Below are the code and all the weights of a small trained network. Each question names an input and a target symbol and asks about switching units off, where a switched-off unit gives its printed mean instead of its output.

import numpy as np


def w(rows, s, z=0):
    codes = np.array(rows[::2]) - 128.0
    scale = np.full(codes.shape[1], s)
    scale[-1] = z or s
    return codes * scale


def norm(h):
    return h / np.sqrt((h * h).mean(-1, keepdims=True) + 1e-5)


def f(y):
    return y / 2 * (1 + np.tanh(0.7978845608 * (y + 0.044715 * y**3)))


def softmax(a):
    e = np.exp(a - a.max(-1, keepdims=True))
    return e / e.sum(-1, keepdims=True)


def log_softmax(a):
    a = a - a.max(-1, keepdims=True)
    return a - np.log(np.exp(a).sum(-1, keepdims=True))


def net(x, mask):
    ids = ['γεθλτφψω'.index(c) for c in x.split()]
    T = len(ids)
    res = E[ids] + P[:T]
    r = norm(res)
    for j in range(3):
        rows = slice(2 * j, 2 * j + 2)
        q, k, v = (r @ M[0][rows].T for M in (Q, K, V))
        z = softmax(np.where(np.tri(T) > 0, q @ k.T / 2**0.5, -1e9)) @ v
        o = O[0][rows]
        res = res + np.where(mask[j], z, o[:, -1]) @ o[:, :-1]
    y = f(norm(res) @ A[0][:, :-1].T + A[0][:, -1])
    res = res + np.where(mask[3:27], y, B[0][:, -1]) @ B[0][:, :-1]
    return log_softmax(norm(res)[-1] @ U[:, :-1].T + U[:, -1])


Q, K, V, O, A, B = {}, {}, {}, {}, {}, {}
E = w([
[187,102,107,190,154,127,139,65,128,181,88],'γ',
[49,177,98,136,102,137,195,213,230,175,98],'ε',
[90,195,149,42,164,196,95,126,105,98,157],'θ',
[187,174,192,117,166,239,101,139,121,135,185],'λ',
[182,144,114,162,36,125,110,129,62,105,50],'τ',
[135,92,179,169,178,203,252,207,72,131,94],'φ',
[107,128,1,124,173,168,105,151,56,134,127],'ψ',
[137,117,99,134,72,155,30,29,78,85,94],'ω',
],0.017)
P = w([
[174,204,64,250,192,174,67,155,164,156,124],'0',
[157,165,85,182,163,157,102,177,125,100,102],'1',
[137,133,109,139,153,123,133,165,83,81,94],'2',
[114,126,132,112,175,103,97,178,99,162,108],'3',
[145,148,120,140,136,145,145,141,104,144,117],'4',
[92,118,135,138,173,130,105,116,146,197,130],'5',
[119,139,133,150,137,206,147,106,190,178,140],'6',
[96,98,134,127,118,147,136,101,143,166,108],'7',
[101,91,138,121,78,151,138,84,133,155,134],'8',
[123,80,156,144,89,146,145,61,133,214,134],'9',
[86,85,138,111,103,147,176,64,142,198,105],'10',
[29,48,164,102,133,94,154,110,83,255,91],'11',
],0.0095)
Q[0] = w([
[131,130,133,118,132,70,96,152,158,70,189],'H0',
[107,163,163,159,135,184,102,108,78,176,88],'H0',
[146,93,142,110,128,38,93,165,156,111,150],'H1',
[159,134,100,138,112,77,124,138,204,79,141],'H1',
[190,2,110,97,167,198,45,75,96,187,160],'H2',
[103,149,146,121,178,56,173,166,127,91,194],'H2',
],0.0076)
K[0] = w([
[127,211,128,157,173,51,125,192,167,111,76],'H0',
[80,52,49,24,137,194,213,92,128,227,117],'H0',
[198,169,48,174,156,131,115,200,38,39,102],'H1',
[81,182,87,172,253,167,63,131,60,187,135],'H1',
[89,168,230,136,14,90,180,100,119,166,110],'H2',
[130,198,49,187,160,120,118,163,33,92,130],'H2',
],0.0057)
V[0] = w([
[101,101,3,95,79,114,140,136,109,236,132],'H0',
[40,160,78,74,97,124,73,146,73,74,144],'H0',
[168,116,161,207,146,145,119,130,54,39,108],'H1',
[118,124,95,102,89,97,113,57,142,182,87],'H1',
[156,175,137,119,150,105,106,36,140,103,109],'H2',
[110,159,139,151,26,105,138,176,169,102,91],'H2',
],0.007)
O[0] = w([
[153,144,135,77,203,238,124,3,148,95,12,253],'H0',
[133,47,100,160,139,213,88,184,171,132,59,29],'H0',
[142,172,5,40,62,195,175,121,158,167,131,149],'H1',
[110,182,131,126,167,27,96,124,195,25,100,145],'H1',
[180,106,46,107,230,55,157,174,163,147,161,103],'H2',
[98,246,102,207,62,172,209,233,187,100,36,118],'H2',
],0.0068,0.003)
A[0] = w([
[205,79,155,107,132,188,150,76,165,126,118,20],'N0',
[101,129,73,104,114,94,107,100,95,77,188,21],'N1',
[193,93,158,55,104,121,99,75,111,89,19,134],'N2',
[55,108,189,162,165,161,198,187,69,65,100,36],'N3',
[135,100,225,85,115,119,115,192,107,115,161,73],'N4',
[107,169,229,179,178,131,85,188,129,2,166,179],'N5',
[93,161,77,114,152,143,110,107,77,114,176,46],'N6',
[186,147,63,121,117,78,103,119,181,103,156,103],'N7',
[115,107,115,217,65,147,142,82,201,122,66,180],'N8',
[125,185,179,61,130,118,165,118,59,83,170,185],'N9',
[96,166,127,89,133,161,78,210,116,183,154,106],'N10',
[220,134,181,120,178,140,50,178,10,129,100,173],'N11',
[94,54,140,105,160,119,167,194,36,171,62,254],'N12',
[57,48,136,117,87,186,73,65,69,74,137,168],'N13',
[122,144,127,183,157,83,193,155,193,226,204,172],'N14',
[164,137,69,166,58,120,167,131,162,159,149,56],'N15',
[153,157,172,133,134,96,139,170,93,31,171,83],'N16',
[182,102,47,198,98,114,137,146,116,171,85,148],'N17',
[81,116,199,45,109,192,149,75,157,108,149,176],'N18',
[93,133,215,146,154,130,152,132,102,146,188,141],'N19',
[30,65,167,84,104,103,177,184,192,164,130,210],'N20',
[180,174,153,175,16,110,54,98,67,154,115,131],'N21',
[56,151,151,137,133,100,89,70,203,112,105,133],'N22',
[125,136,199,153,158,35,202,68,169,194,170,145],'N23',
],0.0073,0.0026)
B[0] = w([
[202,148,171,115,88,179,71,87,11,135,92,168],'N0',
[110,49,203,171,129,145,56,175,93,120,144,125],'N1',
[110,215,93,64,167,171,117,61,186,122,117,241],'N2',
[196,128,108,109,83,104,147,63,175,127,154,185],'N3',
[145,123,204,168,102,122,115,148,213,70,93,138],'N4',
[136,146,199,179,31,94,195,218,141,108,144,174],'N5',
[16,123,98,100,99,125,91,132,171,122,126,150],'N6',
[139,71,147,106,125,119,157,189,87,154,163,147],'N7',
[62,122,122,116,192,61,162,149,98,211,77,255],'N8',
[135,159,143,53,164,93,101,177,187,96,143,171],'N9',
[83,165,171,137,131,93,167,116,161,96,158,183],'N10',
[92,128,204,138,139,141,109,52,186,63,173,228],'N11',
[122,143,94,157,146,68,111,35,209,164,126,224],'N12',
[111,67,19,125,91,129,162,29,153,170,83,216],'N13',
[87,123,98,92,120,120,199,127,192,73,103,225],'N14',
[142,130,148,135,162,84,165,191,109,172,132,152],'N15',
[61,175,169,172,108,144,80,117,105,78,96,120],'N16',
[101,27,146,195,147,89,95,161,100,147,118,225],'N17',
[190,135,137,74,111,103,132,122,187,135,92,211],'N18',
[165,116,163,154,133,109,137,96,167,149,83,179],'N19',
[70,132,186,114,158,208,121,153,164,128,46,201],'N20',
[91,99,177,155,172,64,192,114,54,34,61,230],'N21',
[79,123,55,45,192,67,166,193,224,56,66,184],'N22',
[67,102,254,91,133,133,170,158,154,109,142,227],'N23',
],0.0059,0.0053)
U = w([
[120,153,92,85,204,69,115,89,122,39,193,73],'γ',
[79,134,150,193,135,52,104,156,143,43,49,165],'ε',
[98,1,107,173,147,148,32,132,121,121,131,79],'θ',
[141,42,99,133,99,61,151,106,116,162,190,148],'λ',
[146,174,64,124,109,86,170,174,134,154,91,61],'τ',
[42,140,177,101,32,137,72,120,29,214,177,187],'φ',
[174,69,91,91,142,177,47,91,110,162,53,4],'ψ',
[209,81,103,101,206,29,70,191,90,135,91,234],'ω',
],0.0059,0.0022)

Each question gives the input, a string of symbols that net reads in full, and the target symbol t.
The units are the heads (2 rows each of Q, K, V and O) and the neurons (one row each of A and B). Each row of codes is followed by its name. A weight is (code - 128) times the scale printed after its matrix; where a second scale follows, it is the last column's (O, A, B and U).
mask holds one flag per unit, heads first, then neurons. A switched-off unit (its flag False) gives its mean, the last column of its rows in O or B, instead of its output. The means were averaged over made-up inputs and are rounded, as every weight is.
A unit's drop is (log p(t) with every unit on - log p(t) with that unit switched off) / (log p(t) with every unit on - log p(t) with every unit switched off).
The circuit of an input: a set's keep is (log p(t) with only the set's units on - log p(t) with every unit switched off) / (log p(t) with every unit on - log p(t) with every unit switched off). Starting from the 12 units with the biggest drops (on a tie, the unit counted first), units are removed one at a time, each time the one whose removal leaves the highest keep (on an exact tie, the one counted first), for as long as the keep stays at least 0.8.
circuit, biggest first: the units of the circuit, biggest drop first
most important unit: the unit with the biggest drop
k most important neurons: the k neurons with the biggest drops, biggest first
which heads matter: for each layer, one digit per head in row order, 1 if its drop is at least 0.15 and else 0, layers parted by /
drop of u: that unit's drop, to one decimal
input τ τ τ γ, target τ: which heads matter : 111
input γ γ γ ω, target γ: circuit, biggest first : H0, H2
input ε φ θ τ ε ω γ φ γ τ ψ λ, target ψ: which heads matter : 100
input θ γ θ γ γ γ τ, target γ: which heads matter : 101
input γ ψ λ ω ε φ ε ε λ, target ε: circuit, biggest first : H1, H2
input λ γ φ ε γ ε ψ, target ε: circuit, biggest first : H1
input ψ φ λ, target φ: circuit, biggest first : H1, N22
input ψ γ γ ω γ φ φ ε λ ε ε θ, target ε: which heads matter : 010
input θ ε τ τ φ ω ε τ ε γ, target ε: circuit, biggest first : H2, H1
input ω ε γ γ ε γ λ τ λ, target ε: which heads matter : 111
input θ γ τ λ φ, target λ: circuit, biggest first : H0, H2, N3
input λ τ ω ψ λ, target ψ: which heads matter : 110
input γ φ τ ψ ω τ, target ψ: which heads matter : 110
input τ θ τ ε ε γ, target ε: which heads matter : 011
input γ γ γ γ γ, target γ: most important unit : H0
input τ ω φ φ τ λ ψ θ, target ψ: which heads matter : 110
input ψ φ ω φ γ ε γ γ ε ω, target ε: circuit, biggest first : H2, N21
input θ λ ψ ψ γ, target ψ: circuit, biggest first : H0, N0
input ψ φ ω λ, target φ: circuit, biggest first : H1, N22
input τ ψ φ, target ψ: most important unit : H1
input τ φ θ φ φ, target λ: 3 most important neurons : N12, N3, N2
input φ θ ω, target θ: 2 most important neurons : N1, N17
input λ φ γ, target λ: which heads matter : 110
input φ ε λ λ ψ ψ φ, target ψ: drop of H0 : 0.2
input φ γ φ θ, target φ: drop of H2 : 0.1
input θ θ ε θ λ λ λ ψ, target θ: drop of N17 : 0.1
input τ ψ ψ, target ψ: drop of H2 : -0.1
input λ λ φ θ, target φ: most important neuron : N22
